Each matrix is followed by the number of dimensions of the space it projects onto, up to rounding:
[[ 0.14 -0.09 -0.10  0.05 -0.11  0.24  0.19]
 [-0.09  0.06  0.08  0.01  0.05 -0.14 -0.13]
 [-0.10  0.08  0.14  0.18 -0.01 -0.15 -0.23]
 [ 0.05  0.01  0.18  0.71 -0.32  0.15 -0.22]
 [-0.11  0.05 -0.01 -0.32  0.19 -0.20 -0.02]
 [ 0.24 -0.14 -0.15  0.15 -0.20  0.39  0.28]
 [ 0.19 -0.13 -0.23 -0.22 -0.02  0.28  0.37]]
 -> 2

[[ 0.36  0.04 -0.27 -0.25 -0.03 -0.30  0.07]
 [ 0.04  0.03  0.03 -0.08  0.10 -0.07 -0.06]
 [-0.27  0.03  0.39  0.15  0.27  0.01 -0.27]
 [-0.25 -0.08  0.15  0.67 -0.32 -0.15 -0.06]
 [-0.03  0.10  0.27 -0.32  0.50  0.00 -0.24]
 [-0.30 -0.07  0.01 -0.15  0.00  0.80  0.21]
 [ 0.07 -0.06 -0.27 -0.06 -0.24  0.21  0.25]]
 -> 3

[[ 0.92  0.00  0.02  0.00  0.16 -0.13 -0.16]
 [ 0.00  1.00  0.00  0.00 -0.01  0.00  0.01]
 [ 0.02  0.00  0.99  0.00 -0.05  0.04  0.05]
 [ 0.00  0.00  0.00  1.00  0.00  0.00  0.00]
 [ 0.16 -0.01 -0.05  0.00  0.65  0.28  0.35]
 [-0.13  0.00  0.04  0.00  0.28  0.78 -0.28]
 [-0.16  0.01  0.05  0.00  0.35 -0.28  0.65]]
 -> 6

[[ 0.01  0.04 -0.08 -0.01  0.04 -0.02  0.00]
 [ 0.04  0.18 -0.33 -0.05  0.16 -0.10 -0.02]
 [-0.08 -0.33  0.60  0.09 -0.28  0.19  0.04]
 [-0.01 -0.05  0.09  0.01 -0.04  0.03  0.01]
 [ 0.04  0.16 -0.28 -0.04  0.13 -0.09 -0.02]
 [-0.02 -0.10  0.19  0.03 -0.09  0.06  0.01]
 [ 0.00 -0.02  0.04  0.01 -0.02  0.01  0.00]]
 -> 1

[[ 0.10  0.09 -0.13  0.00 -0.09  0.01 -0.24]
 [ 0.09  0.08 -0.11  0.00 -0.08  0.01 -0.21]
 [-0.13 -0.11  0.16  0.00  0.11 -0.02  0.31]
 [ 0.00  0.00  0.00  0.00  0.00  0.00  0.00]
 [-0.09 -0.08  0.11  0.00  0.08 -0.01  0.21]
 [ 0.01  0.01 -0.02  0.00 -0.01  0.00 -0.03]
 [-0.24 -0.21  0.31  0.00  0.21 -0.03  0.58]]
 -> 1

[[ 0.58 -0.05  0.18 -0.03  0.11 -0.32  0.30]
 [-0.05  0.06 -0.10  0.12 -0.14 -0.10 -0.04]
 [ 0.18 -0.10  0.21 -0.17  0.30  0.02  0.01]
 [-0.03  0.12 -0.17  0.92  0.13 -0.05  0.08]
 [ 0.11 -0.14  0.30  0.13  0.75  0.13 -0.17]
 [-0.32 -0.10  0.02 -0.05  0.13  0.73  0.25]
 [ 0.30 -0.04  0.01  0.08 -0.17  0.25  0.75]]
 -> 4

[[ 0.15  0.12  0.00 -0.14 -0.02  0.27 -0.14]
 [ 0.12  0.95  0.04  0.07 -0.07  0.06  0.15]
 [ 0.00  0.04  0.96  0.00  0.07 -0.09 -0.16]
 [-0.14  0.07  0.00  0.19  0.15 -0.24  0.22]
 [-0.02 -0.07  0.07  0.15  0.84  0.22  0.22]
 [ 0.27  0.06 -0.09 -0.24  0.22  0.62 -0.21]
 [-0.14  0.15 -0.16  0.22  0.22 -0.21  0.30]]
 -> 4

[[ 0.06  0.12  0.06  0.09  0.04  0.16 -0.05]
 [ 0.12  0.25  0.13  0.18  0.09  0.32 -0.10]
 [ 0.06  0.13  0.06  0.09  0.05  0.17 -0.05]
 [ 0.09  0.18  0.09  0.13  0.06  0.23 -0.07]
 [ 0.04  0.09  0.05  0.06  0.03  0.12 -0.04]
 [ 0.16  0.32  0.17  0.23  0.12  0.43 -0.13]
 [-0.05 -0.10 -0.05 -0.07 -0.04 -0.13  0.04]]
 -> 1

[[ 0.90 -0.11  0.20  0.11  0.07  0.15 -0.01]
 [-0.11  0.25 -0.17  0.12  0.23  0.14 -0.25]
 [ 0.20 -0.17  0.36 -0.22 -0.03 -0.31 -0.14]
 [ 0.11  0.12 -0.22  0.88 -0.07 -0.16  0.01]
 [ 0.07  0.23 -0.03 -0.07  0.92 -0.09  0.07]
 [ 0.15  0.14 -0.31 -0.16 -0.09  0.78  0.00]
 [-0.01 -0.25 -0.14  0.01  0.07  0.00  0.91]]
 -> 5

[[ 0.93  0.14  0.04  0.05  0.17 -0.05  0.12]
 [ 0.14  0.73 -0.07 -0.09 -0.32  0.10 -0.23]
 [ 0.04 -0.07  0.98 -0.02 -0.09  0.03 -0.06]
 [ 0.05 -0.09 -0.02  0.97 -0.10  0.03 -0.07]
 [ 0.17 -0.32 -0.09 -0.10  0.62  0.12 -0.27]
 [-0.05  0.10  0.03  0.03  0.12  0.96  0.08]
 [ 0.12 -0.23 -0.06 -0.07 -0.27  0.08  0.81]]
 -> 6

[[ 0.98 -0.03 -0.04 -0.03  0.12 -0.03 -0.02]
 [-0.03  0.95 -0.05 -0.05  0.18 -0.05 -0.03]
 [-0.04 -0.05  0.94 -0.05  0.22 -0.05 -0.04]
 [-0.03 -0.05 -0.05  0.95  0.19 -0.05 -0.03]
 [ 0.12  0.18  0.22  0.19  0.24  0.19  0.13]
 [-0.03 -0.05 -0.05 -0.05  0.19  0.95 -0.03]
 [-0.02 -0.03 -0.04 -0.03  0.13 -0.03  0.98]]
 -> 6

[[ 0.49 -0.19  0.22  0.28 -0.10 -0.22  0.18]
 [-0.19  0.35 -0.29  0.22 -0.17  0.06 -0.17]
 [ 0.22 -0.29  0.57  0.04  0.21  0.06 -0.25]
 [ 0.28  0.22  0.04  0.75 -0.14  0.20 -0.03]
 [-0.10 -0.17  0.21 -0.14  0.29  0.32  0.04]
 [-0.22  0.06  0.06  0.20  0.32  0.71  0.10]
 [ 0.18 -0.17 -0.25 -0.03  0.04  0.10  0.84]]
 -> 4

[[ 0.99  0.05  0.05  0.01  0.00  0.05 -0.05]
 [ 0.05  0.72 -0.30  0.09 -0.08 -0.23  0.21]
 [ 0.05 -0.30  0.64  0.23 -0.17 -0.19  0.13]
 [ 0.01  0.09  0.23  0.50  0.34 -0.09  0.26]
 [ 0.00 -0.08 -0.17  0.34  0.77  0.04 -0.15]
 [ 0.05 -0.23 -0.19 -0.09  0.04  0.76  0.28]
 [-0.05  0.21  0.13  0.26 -0.15  0.28  0.61]]
 -> 5

[[ 0.85 -0.17 -0.18  0.18  0.11  0.08  0.11]
 [-0.17  0.80 -0.21  0.21  0.13  0.05  0.14]
 [-0.18 -0.21  0.77  0.24  0.13 -0.01  0.17]
 [ 0.18  0.21  0.24  0.75 -0.13  0.06 -0.18]
 [ 0.11  0.13  0.13 -0.13  0.91 -0.14 -0.07]
 [ 0.08  0.05 -0.01  0.06 -0.14  0.06  0.16]
 [ 0.11  0.14  0.17 -0.18 -0.07  0.16  0.85]]
 -> 5

[[ 0.33  0.09  0.39  0.04  0.00  0.23  0.08]
 [ 0.09  0.30 -0.13  0.03 -0.03  0.25  0.35]
 [ 0.39 -0.13  0.67  0.03  0.02  0.11 -0.19]
 [ 0.04  0.03  0.03  0.01  0.00  0.04  0.03]
 [ 0.00 -0.03  0.02  0.00  0.00 -0.02 -0.04]
 [ 0.23  0.25  0.11  0.04 -0.02  0.28  0.27]
 [ 0.08  0.35 -0.19  0.03 -0.04  0.27  0.41]]
 -> 2

[[ 0.48 -0.30  0.21  0.18  0.13  0.12  0.22]
 [-0.30  0.30  0.03 -0.08 -0.17  0.17 -0.24]
 [ 0.21  0.03  0.31  0.12 -0.06  0.39 -0.04]
 [ 0.18 -0.08  0.12  0.08  0.03  0.11  0.06]
 [ 0.13 -0.17 -0.06  0.03  0.10 -0.14  0.13]
 [ 0.12  0.17  0.39  0.11 -0.14  0.54 -0.15]
 [ 0.22 -0.24 -0.04  0.06  0.13 -0.15  0.19]]
 -> 2

[[ 0.05  0.09  0.07 -0.07  0.16 -0.04  0.06]
 [ 0.09  0.17  0.13 -0.13  0.29 -0.07  0.10]
 [ 0.07  0.13  0.10 -0.10  0.22 -0.06  0.08]
 [-0.07 -0.13 -0.10  0.09 -0.22  0.05 -0.08]
 [ 0.16  0.29  0.22 -0.22  0.49 -0.13  0.17]
 [-0.04 -0.07 -0.06  0.05 -0.13  0.03 -0.04]
 [ 0.06  0.10  0.08 -0.08  0.17 -0.04  0.06]]
 -> 1

[[ 0.38 -0.10  0.26  0.28 -0.02 -0.21 -0.19]
 [-0.10  0.02 -0.07 -0.07  0.00  0.05  0.05]
 [ 0.26 -0.07  0.18  0.19 -0.01 -0.15 -0.13]
 [ 0.28 -0.07  0.19  0.20 -0.01 -0.16 -0.14]
 [-0.02  0.00 -0.01 -0.01  0.00  0.01  0.01]
 [-0.21  0.05 -0.15 -0.16  0.01  0.12  0.11]
 [-0.19  0.05 -0.13 -0.14  0.01  0.11  0.10]]
 -> 1

[[ 0.60  0.31  0.16  0.02  0.16  0.01  0.30]
 [ 0.31  0.76 -0.13 -0.02 -0.12  0.00 -0.23]
 [ 0.16 -0.13  0.93 -0.01 -0.07  0.00 -0.12]
 [ 0.02 -0.02 -0.01  1.00 -0.01  0.00 -0.02]
 [ 0.16 -0.12 -0.07 -0.01  0.94  0.00 -0.12]
 [ 0.01  0.00  0.00  0.00  0.00  1.00  0.00]
 [ 0.30 -0.23 -0.12 -0.02 -0.12  0.00  0.78]]
 -> 6

[[ 0.72 -0.27  0.00  0.19 -0.24 -0.01  0.19]
 [-0.27  0.23 -0.20 -0.11 -0.13  0.14 -0.11]
 [ 0.00 -0.20  0.31  0.05  0.34 -0.22  0.07]
 [ 0.19 -0.11  0.05  0.65  0.13  0.19 -0.35]
 [-0.24 -0.13  0.34  0.13  0.48 -0.19 -0.08]
 [-0.01  0.14 -0.22  0.19 -0.19  0.24 -0.21]
 [ 0.19 -0.11  0.07 -0.35 -0.08 -0.21  0.36]]
 -> 3
